[[-44.0 -11.5 -17.1]
 [ -4.2  64.1   3.8]
 [ 40.4 -16.9  18.6]
 [ 12.8 -26.8   5.6]
 [ 15.9 -24.7 -12.7]]
:
[[-11.5 -17.1]
 [ 64.1   3.8]]

[[  3.3  -5.4   2.3   5.7   5.3]
 [ 50.0 -58.9  48.6  43.1  45.9]
 [ 19.0 -27.6  16.4  19.6  20.3]
 [  2.1  -9.4   1.2   3.7   3.5]]
:
[[ -5.4   2.3]
 [-58.9  48.6]]

[[-65.4 -83.2  15.4]
 [-67.3  55.3  -3.4]]
:
[[-83.2  15.4]
 [ 55.3  -3.4]]

[[-60.6   2.2   0.1  73.2 -38.3]
 [ -0.6 -45.7 -40.0 -39.9 -46.4]]
:
[[  2.2   0.1]
 [-45.7 -40.0]]

[[ -1.1  26.2  71.8]
 [  0.2  16.7  60.6]
 [ 17.3  24.1 -23.5]
 [ 23.5   4.0 -16.7]]
:
[[26.2 71.8]
 [16.7 60.6]]

[[-14.9   0.8  -4.1]
 [-62.1 -15.5 -13.2]
 [ 39.4   6.7   7.4]]
:
[[  0.8  -4.1]
 [-15.5 -13.2]]
---
[[  9.9 -26.6   9.2]
 [-12.2  14.8 -47.0]
 [ 12.2   6.4  66.3]
 [ -5.1  28.2  24.4]]
:
[[-26.6   9.2]
 [ 14.8 -47.0]]

[[ 14.4  73.2  33.7]
 [ 10.4  41.6  -8.9]
 [ 50.0  17.3  19.6]
 [-17.6   2.8 -71.7]]
:
[[73.2 33.7]
 [41.6 -8.9]]

[[ -2.6  17.5 -22.7 -74.0]
 [  0.3  20.6  16.8  51.3]
 [ -0.3 -32.5  12.0  33.5]]
:
[[ 17.5 -22.7]
 [ 20.6  16.8]]

[[ -6.6   8.8  -1.7   1.6   0.7]
 [  0.6  14.4   1.1  76.9 -10.7]
 [ -6.1 -12.1  -0.7 -44.6  -5.3]
 [ 17.5  -3.2   4.5   4.3 -10.3]]
:
[[ 8.8 -1.7]
 [14.4  1.1]]

[[  9.5  11.9  -8.6 -25.1  -1.9]
 [ 34.4  13.6  12.6  45.0  17.9]
 [ 14.9  -0.6 -14.5  29.5   7.1]
 [-24.6  11.0  21.0  -9.2 -23.7]
 [ 61.8 -24.2 -33.4 -10.0 -41.6]]
:
[[11.9 -8.6]
 [13.6 12.6]]

[[ -4.9  14.0 -50.2  11.2   3.9]
 [-38.0  -3.5   7.5  26.2  23.4]
 [ 21.2  23.0 -80.3 -43.7 -39.0]
 [-41.5  -2.5 -29.0  21.8  12.1]]
:
[[ 14.0 -50.2]
 [ -3.5   7.5]]

[[-21.5  45.5 -24.4  -5.2]
 [ 40.0 -78.0  68.2  14.4]]
:
[[ 45.5 -24.4]
 [-78.0  68.2]]

[[ 70.6  -7.6  71.6  -3.8  26.0]
 [ -1.6 -25.0  10.6  76.6  51.1]]
:
[[ -7.6  71.6]
 [-25.0  10.6]]

[[ 56.7 -67.1  -8.1]
 [ 69.6 -40.9 -22.3]
 [  9.5 -20.5  -4.8]
 [ 23.8  -4.9  17.9]
 [ -2.2 -66.1 -29.2]]
:
[[-67.1  -8.1]
 [-40.9 -22.3]]
